Where the symbols take the states:
dus: ku>fom, ga>non
rab: ku>ler, ga>koz
nir: ku>loz, ga>bod
keb: ku>seb, ga>luv
sis: ku>mir, ga>mam
nug: ku>kub, ga>gub
bod: ku>pak, ga>nir
dur: ku>zod, ga>let
ger: ku>sis, ga>diz
kis: ku>nug, ga>raf
seb: ku>nis, ga>kep
nis: ku>vov, ga>tor
mam: ku>diz, ga>sis
fom: ku>tor, ga>vov
diz: ku>vam, ga>ger
gub: ku>raf, ga>nug
kap: ku>gub, ga>kub
koz: ku>boz, ga>rab
zaf: ku>dab, ga>ror
tis: ku>por, ga>rar
tor: ku>kep, ga>nis
kep: ku>luv, ga>seb
dab: ku>goz, ga>zul
zoz: ku>nir, ga>pak
poz: ku>dus, ga>tuf
non: ku>tuf, ga>dus
zul: ku>ror, ga>dab
rar: ku>kap, ga>tis
vam: ku>poz, ga>mos
mos: ku>ger, ga>vam
kub: ku>tis, ga>kap
fep: ku>bod, ga>loz
des: ku>mam, ga>mir
raf: ku>fal, ga>kis
vov: ku>non, ga>fom
loz: ku>des, ga>fep
luv: ku>dur, ga>keb
pak: ku>bof, ga>zoz
por: ku>let, ga>zod
tuf: ku>mos, ga>poz
boz: ku>zoz, ga>bof
bof: ku>rab, ga>boz
fal: ku>zul, ga>goz
bal: ku>koz, ga>ler
mir: ku>fep, ga>des
goz: ku>kis, ga>fal
zod: ku>rar, ga>por
let: ku>keb, ga>dur
ror: ku>bal, ga>zaf
ler: ku>zaf, ga>bal

The rows follow the links: the fewer symbols apart two states are, the more alike their rows tend to be.

Each row is also shifted at random along 3 hidden directions that mean nothing.

Each row, then its state:
[  14    9   -9   61 -152   37   -4   15   67  -56   28   -6   87   19   -3   34   30  -70   15   34   62   58  -43 -106  -17 -109    9  -31   -5   35]: nir
[ -22  -24  -93   64   80   23   71  113  -21  -37   47   12  -61   91    5   26   -9   32  -43  115  -83  -79   27   10  -63   -8    8  -30  155  -92]: vov
[ 306    4    2 -170 -196   11  -92  -31   74  109  -52  -49  115  -58   33   22  -20  -66  221   16   52  -59  -44  -35   46  -22   -3  -12 -132   38]: fep
[ 339   21   48  -52 -203  -38  -25   49  -29   -6   64  -56  176  -69  184  -76   40   45  103   25   60  -12  -52 -159 -175  -40  -19   28 -132   -5]: loz
[  97   40    9   -8    3   12  -56   28  -50    6  -39    8  -53  -59    9  -31   21   11   32 -131  -27  -15   74   77  112   30  -84 -101 -109    5]: dur
[  69   -5    7   66   83   10   16   -1  -23  -33  -99   46  -96   50 -103   16   45   11 -120  -60  -25   35   79   96   86    6    4 -112    7   58]: rar
[  -3    3   14  -13  108   54   -2  -26   41   24  -95   10 -122   41 -172   43   26   19  -40  -50   42   11  -10  104  147   41   78  -73  -43  113]: kap
[-136  -44   53  -78  -90   39  -36  -36  155   94  -73   47   27   84  -80  106   50  -67   73   13   78  130   -5  -10  -67  -50   17   -4   -5   41]: mam
[-327    1   59  -51   65   -7  -28 -160   39   49   16   13   -8  -91  -59  -14  -64  -52   17  -73   35   54  -44   34  100   59   27  142  -41   52]: zaf
[  24    0   22 -138  -16  -67  -45   -3  -23  113   11   -5   51  -49  137  -36   -7   13  128  -39  -73  -24   59   33 -108   63 -100   64  -21 -145]: dus
[-144   33   50   40   -9   11  -72  -31   85  -14   14  -43  -24  -56  -30    3   27  -49   18 -179   18  102   49   17  145   -6  -50  -29  -27  -86]: kis
[ -83   -8  -61  130  116  -18  112  -13  -59 -118   73  -15  -36   -1  -24   -1  -54   37 -147  127  -34  -74  -77  -37   -2   20  106   73  134   17]: ror
[  99   20 -125  -35  -69   56  -29  119   21   22   70  -60    7  -12   47   25  -35  -40  164   64  -47 -146   -5  -22   80  -25  -38  -53   53 -117]: tuf
[ 171   37  -80   12 -122   34    5   63  -86  -40   27   -5   59  -48   92  -29  -45  -45   84  108  -20 -122  -10  -60   15  -74  -61  -54  -40   31]: ger
[  48  -48   42 -176  -73  -42  -62  -11   86  152  -26   -6   72   10   72   17   18    0  144  -13    0   26   24   15 -136   19  -35   51  -22 -114]: vam
[ -73   43  -22  -44 -148  112  -69   17  136   12   74  -79   32  -53  -33   34  -23  -82  202  -29  132   -7 -117 -115  144  -63   33   -7  -87   60]: zoz
[ -53   28   -9   51   44  -27  -17    8 -109  -36   -4   59  -19  -24   67  -45   -9  -19  -49  -71  -98   12  128   62    9   -1 -138  -38    1  -70]: kep
[ 167  -25   81  137  -63 -117  137   10 -191 -137    4  101  132   52  169  -92   41   68 -226  141  -11   66   24 -131 -382  -88   -9   35   25   78]: des
[  81  -23  -40  -74   73   15   10   -1   92   58   29  -99  -69  -14  -86   41  -23   46   55   23    9  -90  -84   28  109   80  132   35   30  -16]: fal

Complete each set of four: the symbols that take the first to the second take the third to the fourth.
Answer with the state's name.
A [  17  -16   80  -62   31  -88   52 -159 -112   32  -28   62   95  -65   64  -63  -56   45  -82   86   23   -2  -56  -14 -136   42   44  156  -71  149]
B [-285   30    2   26   91    9  -13  -40  -91    1  -12   95  -72  -16   13  -26  -33  -35  -24  -50  -55   26   73   79   28   27 -116   10  -11   13]
C [   0   -7  -73   93 -100   54    2   14    3  -55  -52   78   27   65  -63   72  -38 -136  -14   98  -16  -18   46  -11   50 -118  -41  -87   57   72]
D rar

A [-181   76   82  -26   32   -3  -37  -85  -86   -7   85  -44    1 -175   80 -126  -44   45   53 -146   86   -4  -77  -30   94   85  -29   99 -181   69]
B [-108  -58   20  -71   -3  -54  -11  -15   68  101  -59   60   21   77   14   53   14  -56   12   -9  -76   75  103   64 -123   -2  -49   22   99 -151]
C [ -26   34    3   12   32   18  -43   13  -77   -9  -36   40  -51  -44   26  -56   -5  -13   11 -104  -33    1   86   68  108   22 -125  -72  -64  -10]
D bof

A [ 258  -20   22    7  -16  -22  -38  131  125    9  -18  -74  -28   71   -7   35  137   71   -4 -109  -16   87  103   31  -28  -12    3 -131   28 -191]
B [-127  -39  -76  270  -55  -12   84   30   61 -186   23   39   51   94  -70  105  -14 -123 -209   93  -70   83   86  -60  -10 -154   14  -46  264  -71]
C [ -20  -96    1   14  -44  -45    5 -105  154   39 -150   94   77  127 -145  159   -5 -166 -100   63  -89  124  112   78  -20  -98   38   -5  192  -55]
D tor

A [  99  -16  -99  112  -30  -33   44   58   65  -83   94  -65   45   -7   10   39  -30  -35  -48   65  -92  -42   36  -52   28  -56   55   20  194 -170]
B [-175   -2   54 -134   26  -22  -47 -156   58  112   11  -28   49 -106   -9   -9  -77  -32   93  -53   34    6  -66   32   53   74   38  152  -58   37]
C [ 120  -41   31  -18  -75  -47   13  -96  -10   11 -100   82  100   28  -18   34  -27  -63  -67   79  -15   39   21    6  -81  -53   19   19    9   83]
D nir

A [ 123  -54   41  -90  -59  -59  -11 -111   38   67  -80   39  106   -7  -19   34  -33  -57    0   59   -4   22    4   21  -60  -21   40   63    2   47]
B [  79   11   -7  -97   88   44   21   92  -55   56   62  -70 -105   16   47  -54   38  176   70   42   63 -110 -123  -13  -83  115   47    8  -77   21]
C [ 102   21   22 -108   90   57  -17  -27   29   66  -27  -61 -100  -18  -93   -6   14   91   64  -31   91  -80 -123   54  129  100  104  -13 -134  125]
D vam

A [ -54   10  -80  -17   78   56   43  100  -25   11   59  -25  -94   38    9    9  -14   63   54   93  -23 -115  -58   -7   -9   34   13   -2   64  -17]
B [ 106   28   53  -53  -23   44  -88   73  117   47    0  -87  -58   -6  -23   -2  116   65  105 -187   85   59    1    7   85   38  -11  -92 -128  -64]
C [ -72   35   75  104   57    2    4   14  -43  -84   -3   21  -57   -4  -10  -59   85   73 -115 -127   68  104   14  -16   11   13   -9  -53  -86   50]
D ler

A [  86   44   55    1  107   11   33  -33 -174  -44  -34   28  -96  -46   -8  -99   14  125  -66  -42   60  -47  -63   39   30   79    8  -34 -181  218]
B [ -68  -36   31 -138  -29  -46  -76 -132  152  151  -49  -19   60  -40  -71   75  -43  -74   97  -44  -14   40    7   42   72   31   43  103   36  -56]
C [ 100  -16    2  -35  116   -3   34  -11   -9   17  -14  -50  -73    1  -67  -12   -6   91  -34   32   18  -72  -87   31   43   88  118   31    1   59]
D bod

A [-249    9   66 -127   57    8   -2  -78  -75  107   -7   65  -12  -17   57  -44  -18   37   61    7   51    7  -72   18 -121   77  -20  110  -82  102]
B [ -90   -1   52   96   31 -106    4  -60  -20  -54   27    6   67  -60   47  -28  -31  -36 -130  -77  -97   76  105   14  -17  -21  -41   75   88 -139]
C [ 231    2  -10   39    4  -30  -45   63    2  -19  -76    8  -29   17  -16   12   49  -14  -38 -112  -66   21  145   95   84  -32  -69 -139   -6  -94]
D fep

A [ 154  -48   16  -21  -94  -50   -3  -74   19   33  -91   48  103   28  -14   44  -25  -78  -24   81  -19   34   30    6  -70  -55   17    9   28   55]
B [ -63   20   23  -72   33  -57  -24  -11 -143   52   42   34   27  -75  150  -97  -32   50   51  -31  -48  -50   26   26 -104   83 -105   63  -80  -44]
C [  53  -11  -57   -5   82    2   59  118  -27   -7   48  -31  -78   62   41    1   22  101   -7   82  -48  -93  -21    2 -103   44   11  -19   95  -78]
D raf

A [-195   -6    2   -4  187   65   62  -83  -19    8  -29    6 -154   35 -161    2  -23   73  -73   49   93  -49 -149   61  119   97  162   39  -41  230]
B [  73   -1    7  -88   94   36   10   92   21   48   28  -58  -96   52    1  -23   65  165   55  -20   64  -43  -78   18  -53   89   59  -31  -58   17]
C [ 149   48  -55   -3  -92   12  -11   47   13  -48  150 -132   75 -111   89  -52  -48    9  117   28   45 -120 -110 -129   60   -8   37   60  -28  -46]
D nug

A [ -20  -10 -102  -37   40   59   11  126   79   38   53  -47  -77   67  -31   74    6    8   96   74  -54  -93  -12   24   35   15    7  -47  123 -120]
B [  43    4   41    8  102    9   52   72  -45  -31    1  -13 -101   68   -1  -39   92  163  -89  -22   51   25  -46   -6 -102   53   43  -41  -59   67]
C [ 147  -27  -62    5 -161   26  -48    1   87   13  -81   37   86   57  -60  109  -19 -156   48   67  -35    9   67    9   55 -126  -28  -84   53   -5]
D tuf

A [ 152  -52  -30   -8   44   -7   -5  139  128   31  -25  -49  -79  143  -49   67  100   66  -10  -15  -48   24   61   58  -53   12   31  -96  120 -176]
B [ 142   14 -133   14 -131   51  -31  118   53   -8   35  -29   38   23   24   46  -31  -97  123   69  -73 -111   47  -21   91  -75  -68  -89   82 -122]
C [  97  -11  -50    4   81  -16   53    6   -2  -11   79  -98  -16  -31    2  -16  -38   70  -16   65  -12 -117  -90  -25   24   63  105   66   53  -23]
D nir

A [-115   11   27  -78   79  104  -50   61  141   81  -35  -46 -158   81 -138   64   92   65   77  -94  122   50  -69   46   86   54   81  -75  -76   46]
B [  71   38  -86  -37   16   52   23  102  -93    1  112  -51  -26  -41  102  -47  -38   69  107  100  -22 -185  -88  -56  -12   35  -18    8   -7  -16]
C [-123   63   90   88   61   -3   11  -34 -130  -90   57   10  -39  -96   53 -122   43   89  -84 -137   90   71  -37  -33   11   42  -34   10 -161  125]
D keb

